In the rows, 128 means zero.
[103 148 133 107  90 123  93 127 148 149 174 145  99 124 169 140 142 113
 135 134 119 135 137 126 149 138 149 121 153 153 137 130 132 128 126 185
 112 124 112] : 3
[123 122 127 130 109 124 132 163 117 114 159 132 127 117 150 140 140 115
 130 133 136 139 115 130 119 128 115 126 125 145 138 101 118 118  94 181
 120 122 128] : 3
[114 170 134 120 128 124 114 101 108 152 173 142 100 123 153 142 151 112
 134 123 113 149 134 148 140 136 117 156 124 146 148 115 134 124 135 165
 113 133 127] : 4
[107 104  85 149 190 168 143 240 160  63 115 162 120  64  65 117 123 127
 112 113  77 122 104 122  77  87  56  46 111 104 145 123 114 150  81 149
 121 132 140] : 1
[118 147 140 136 113 124 161 140 113 122 162 118 130 113 145 156 166 114
 138 128 130 119 112 132 130 136 133 144 146 144 141 134 129 125 132 165
 122 128 115] : 8
[116 143 129 120 109 122 129 145 119 128 157 122 112 121 159 137 146 133
 141 139 139 140 123 140 132 144 128 142 133 146 140 104 132 127 102 166
 131 109 116] : 3
[113 150 137 127 155 125 119 142 118 140 155 140 117  98 148 144 120 124
 121 130 139 131 140 123 151 135 131 141 126 154 144 105 139 109 103 159
 119 114 123] : 2
[153 135 121 137 123 129 132 176 130 137 162 105 164 113 138 167 111 127
 120 136 126 104 144 122 124 135  93  88 139 110 146 100 129 122 126 157
 112 150 140] : 1
[100 101 120 138 120 126 107 117 126 122 123 147 110 125 117 136 116 145
 124 118 136 151 126 137 135 128 137 149 114 118 119 101 117 111 132 156
 123  96 139] : 9
[110 112 117 136 135 120 139 138 148 141 151 148 134 137 118 117 129 131
 116 133 120 147 117 152 121 153 125  99 138 129 123 106  97 130 134 156
 119 110 126] : 1
[141  99 158 129 166 102  96 173 145  76 106 174 119 104 149 145  59 170
 107 103 138 181 129 126 137  95 133 131 127  97 151 144 120 191 152  92
 140 103 126] : 4
[124 131 122 123 106 131 118 136 130 138 182 141 108 133 168 139 164 134
 137 147 148 165 141 142 141 147 133 160 158 132 137 141 120 118 121 175
 107 136 126] : 9
[126  51 129 122  74 141 124 137 172 136 107 132 129 119 121  99 112  85
  82 150 150 160 157 104 127 126 131  47 150 125 104 122  90 113 127 153
  96 127 160] : 7
[109 115 120 149 141 107 126 146 129 105 129 135 141 131 146 157  88 152
 125 123 122 121 139 115 137 122 142 130 110 125 114 103 116 161 120 127
 144 106 122] : 5
[123 123 115 125 120 130 115 131 111 140 172 129 113 114 179 140 147 137
 117 165 159 148 152 130 150 159 138 139 135 141 125  97 152 126  72 163
 132  88 115] : 0
[127 118 131 137 124 136 131 160 154 122 120 133 136 134 134 134 121 127
 119 142 146 141 143 137 127 134 119 120 132 122 135 105 136 129 115 146
 121 137 126] : 4
[122 140 132 129 145 126 146 134 109 124 161 137 121 123 154 133 138 121
 130 141 140 138 112 136 134 148 113 162 122 174 131 115 127 125  97 152
 124 120 127] : 2
[135 173 115 155 146 124 147 156 138  79 147 125 137 133 114  83 121 122
 105 105  99 122 119 162  93 135 141  59 124 122 105 105 131 142  95 105
 115 117 111] : 7
[ 96 125 124 143 155 136 148 160 139 103 114 153 124 135 115 128 107 134
 121 132 142 131 123 141 111 130 162 145 112 145 130 101 113 119  93 169
 116  85 122] : 6
[107 127 131 144 130 123 118 123 125 123 125 143 122 118 124 138  99 139
 122 132 137 138 158 144 133 138 140 114 126 132 120 106 123 132 149 130
 125  92 134] : 2
[ 94 108 132 144 116 115 167 123 103 159 160 107 127 105 178 132 146 122
 106 149 139 144 139 123 144 165 125 118 148 150 121 127 147 132 102 145
 129 112 102] : 8
[132 129  93 170 146 143 147 152 134 165 156 122 159 134 136 118 120 137
 108 169 159 117 174 139 136 143 155 114  88 133 115  92 131 110  82 126
 129  99  91] : 4
[114 118  97 118 147 187 116 154 193 153 107 161 129 151 119 120 110 106
  87 165 158 177 183 132 129 125 124 136 129 114 137 131 117  84 108 130
 126 116 126] : 6
[120 153  95 130 111 101 153 143 111 136 139 123 155 132 134 118 144 156
 145 128 118 124 152 114 148 147 123 130 143 159 148 109  89 120 129 120
 120 129 115] : 0
[115 108 154 139 124 122 105 148 119 127 135 100 129 105 136 140 119 136
 136 136 120 102 148 127 129 131 138  68 152 120 124 120 124 135 146 162
 113  97 134] : 2
[106 129 100 166 113 101 124 125 107 124 151 124 142 118 147 129 101 167
 110 138 120 133 159 134 133 128 138  78 105 111 121  83 143 112 117 113
 131  81 132] : 1
[118 114 132 142 117 116  89 146 138  97 147 117 106  96 163 124 130 137
 123 152 125 147 159 132 128 132 131  59 139 101 118 132 128 148 138 154
 116  80 130] : 4
[120  94 125 138 121 114 142 117 114 131 136 143 113 131 122 110 133 139
 133 126 120 137 105 133 119 133 120 108 127 125 127 110 130 135 111 138
 127 125 138] : 1
[121 131 103 133  96 110 135 172 108  99 125 113 106 132 126 124  92 152
 146 135 119 159 145 126 107 112 127  33 127 121 132  79 130 142 166 136
 138  95 155] : 3
[121 142 125 133 132 106 124 138 125 133  99 123 134 121 146 154 103 157
 144 109 114 126 146 125 128 154 121 136 113 117 157  80 109 136 103 138
 143 106 112] : 3
[117 119 141 147 118 112  96 101 116 132 129 151 118 134 126 102  99 136
 123 111 113 139 144 136 133 118 148 109 119 117 125 102 127 122 119 149
 129 100 137] : 6
[121 135 128 122 130 126 119 125 114 135 173 136 108 130 158 131 172 142
 124 144 144 155 139 147 133 153 132 141 141 128 138 101 153 120  86 154
 128 115 124] : 0
[113 125 140 112 126 126 140 139 120 151 172  99 118 114 138 118 161 136
 133 124 122 129 122 139 148 147 136 152 148 141 139 113 109 120  99 175
 120 144 134] : 9
[143  95 133 154 117 147 154 145 153 134 152 154 130 134 144 134 122 119
 107 157 153 156 161 133 118 114 136 102 132 114 148 145 141 112 135 131
 113 147 136] : 9
[138  96 114 137 137 138 100 205 175 113 124 144 161 123 139 130 121 126
 104 144 164 151 139 107 139 117  98  90 148 101 132 134 113 112 120 124
 113 146 133] : 7
[130 210 117 124 137 122 165 116 145 119 136 197  80 110 130 112 177 100
 142 142 115 169 133 154  93 162 137 117 110 168 164 120 116 129 114 181
 113 137 136] : 8
[121  86 145 111  74 130 123  98 113 144 165 123 108 124 133 108 168 125
 124 125 152 142 122 139 163 144 127 154 159 134 128  97 146  95 106 165
 124 121 130] : 0
[104 139 128 130 105 110 111 119 136 142 165 136 112 139 155 115 169 139
 149 133 125 124 136 132 155 148 123 150 125 149 134  97 125 116  88 174
 112 156 137] : 4
[130 131 156 123 144 132 160 168 147 101 126  89 125 100 134 165 139 136
 114 133 146 125 147 123 105 153 144 111 151 123 144 133 133 125 115 144
  96 110 121] : 2
[133 105 114 116 127 140 135 140 151 121 132 162  94 116 148 111 149 117
 107 160 161 166 158 107 128 137 126 108 128 137 148 108 138  89  69 153
 112 117 139] : 0
[132  94 111 136 139 149 136 174 135 118 125 155 156 120 137 151 129 123
  90 159 155 173 136 120 113 118 129 107 123 125 148 115 141 108 109 138
 130 118 131] : 0
[135 157 117 131 131 122 102 135 134 137  93 105 116 168 151 115 151 124
 141 166 149 161 180 119 113 123 182  60 169  76 109 125 117 124 116 105
 128  93 122] : 7
[ 56 149 123 179 194 129 208 155 122 148 136  73 156 161  96 159 195 124
 171 181 112  51 131 146 102 127 140 110 125 141  92 143  77 195 160 107
 159 110 127] : 8
[108 141 127 121 100 118 129 130 125 134 167 126 109 129 166 123 162 130
 136 139 130 148 124 137 139 146 118 143 135 150 136 111 141 124  92 154
 134 128 119] : 3
[123 148 127 120 109 120 120 138 119 141 150 135 117 123 155 134 153 121
 143 143 141 139 132 132 132 137 124 143 130 149 144 110 125 117 103 167
 125 127 121] : 3
[ 94 124 144 131 116 112  92 100 120 144 121 129 121 128 132 132  98 147
 122 118 102 116 148 131 140 107 154 128 121 133 118 121 112 142 144 131
 121 106 144] : 9
[ 85 110 130 138  83  88 106 119 140 123  90 137 131 133 123 104 106 147
 127 117 117 144 141 116 151 126 133  79 159 126 104 110 107 139 173 123
 136 104 136] : 8
[118 123 150 140 125 121 125 125 105 159 139  90 105  85 158 141 112 130
 122 145 120 139 182 132 131 141 150  61 166 100 137 131 137 146 155 156
 117  82 114] : 9
[107 136 152 153 147 111 179 129  77 125 166  86 113  89 129 137 189 102
 142  99  83 122 115 152  98 166  62  93 176 106 128 130 111 166 130 164
 123 142 115] : 8
[118 135 145 143 130 121 155 118 133  99 142 117  88 110 170 134 139 129
 158 134 109 113 138 132 139 150 123  99 140 109 148 122 131 139 128 138
 151  89 124] : 8
[127 132 130 132 125 117 135 123 108 123 126  96 115 111 137 133 144 133
 147 143 120 114 151 120 119 130 157  98 127 119 122 121 130 149 119 144
 134 110 128] : 5
[105 120 112 139 113 112 113  91 117 115 128 146 124 138 147 128 134 129
 127 128 111 136 132 121 136 143 120 118 123 131 118  97 144 124 107 126
 138 124 139] : 0
[111  65 133 138  88 115  99 113 151 121 156 161 110 111 150 159 108 141
 109 120 138 142 162 103 157 136 156  93 153 103 128 130 139 130 154 147
 108 108 125] : 0
[139 121 133 153 111 100 136 125 134 130 156 126 105 120 145 128 138 141
 139 140 115 136 147 121 121 140 129  62 140 103 134 111 119 144 119 155
 123  85 122] : 1
[140 118 107 130 140 154 136 162 152 120 128 141 149 127 116 126 134 132
 119 155 158 147 145 148 120 151 117 131 122 132 130 129 115 113 127 122
 124 147 142] : 2
[156 159 137 110 141 145 172 105 141  93  76 136  97 121 166 123 132 102
 158 168 102 113 140 141  87 146 134 129 140 133 155 165 110 179  80 113
 141 123 133] : 1
[129 122 132 131 127 129 119 138 114 121 143 104 106 116 152 119 117 133
 135 142 126 137 147 121 131 131 140  96 147 115 125 137 134 144 121 147
 131  85 122] : 6
[131 115 139 133  95 122 103 146 123 126 143  89 139 107 130 125  95 154
 119 131 119 126 168 123 139 111 143  79 142 110 131 138 108 140 174 134
 122  72 134] : 6
[117 104 136 120 117 128  85 126 145 138 103 137 129 151 122 127  98 150
 125 120 129 157 139 132 135 129 154 119 147 101 127 129 128 137 160 132
 133 116 137] : 6
[126  69 130 135 103 136 103 151 135 129 141 143 132 122 134 126 108 128
 102 122 133 160 136 124 136 109 113  98 134 108 130 121 142 124 133 143
 115 152 140] : 4
[134  93 116 137 133 155 119 151 145 111 117 156 135 128 142 139 127 116
  98 149 151 153 153 117 121 114 111 116 133 107 138 118 144  99  88 127
 127 115 124] : 0
[133 117 117 116 112 134 111 119 131 109 143 126  98 105 143 149 136 131
 122 140 118 141 151 106 124 126 146  87 129 117 139 143 129 129 149 135
 116  78 131] : 0
[110 127 135 124 113 110  85 136 122 103  81 115 133 129 127 126 116 150
 119 115 125 142 115 141 114 140 132 102 145 104 101 104 136 135 133 138
 131  89 129] : 8
[126 107 115 115 121 120  91 180 152 167  77 122 134 142 133 101 127 163
 116 165 187 164 136 103 140 143 125 103 143 134 112  96 147 138  81 129
 124 117 123] : 7
[114  79 106 172 111 142 161 162 153 115 120 169 161 130 126 155 124 105
 119 140 164 149 145 129 135 140 101 119 147 101 127 113 124 106 136 143
 139 160 128] : 8
[ 62 158 103 140 157 131 178 158  88 142 107  88 152 205  99 210  92 168
 143  88 108 138 140 152 115 116 188 159 157  89 124  62 128 146 173 106
 155 115 104] : 5
[102 126 131 141 132 122 101 131 136 119 113 120 154 139 146 145  85 148
 108 119 117 130 154 129 131 131 142 125 121 111 137 109 116  98 135 134
 119  83 127] : 6
[ 63  92 117 133 126 154 142 135 111 158 149 107 128 139 142 165 166 141
 120 136 102 131 157 128 112 129 101 147 129 138 144 126 102 102  99 150
 101 136 146] : 2
[118 232 116 133 137 130 122 143 121 122 166 130 109  93 134 120 151 151
 147  88  70 121 123 145 150 121 135 110 115 125 181  92 184 127  98 122
 149 140 111] : 7
[ 99 101 136 129  47 102  46  57 117 127  93 175 113 144  99 146  53 121
 100  69 109 206 129 172 123 132 110 110 146  99  97  86  98 133 252 151
 123  45 124] : 3
[144 107 138 149  82 121 128 167 187 110 109 170 148 131 121  99 131 118
 114 158 158 140 137 127 122 125 105  81 137 143 119 122 116 135 125 157
 122 133 137] : 8
[114 139 139 119 125 131 134 141 118 137 163 119 117 115 154 110 143 136
 126 132 127 133 134 140 138 145 125 153 140 152 150 127 126 115  89 171
 111 117 120] : 6
[ 94 106 129 155 113 120 129 126 129 117 114 131 152 132 123 152  97 132
 132 112 109 112 140 132 133 144 117 113 137 131 120 100 107 127 148 141
 121 121 132] : 2
[129 105 120 113  96 111 129 107  91 117 156 102 138 103 112 133 125 159
 117  88  85 115 111 128 113 131 108 141  97 150 123 152 108 163 164 114
 105 160 150] : 5
[128 116 135 127 110 128  89 127 139 103 133 130 112 109 134 136 121 138
 116 141 139 117 145 118 139 115 149  92 129 117 119 116 160 128 129 134
 125  77 130] : 0
[145 135 122 133 121 120  95 134 125 118 133 110 111 116 145 115 123 134
 139 153 131 141 157 117 135 141 149  62 143 112  99 113 142 153 111 135
 145  99 133] : 2
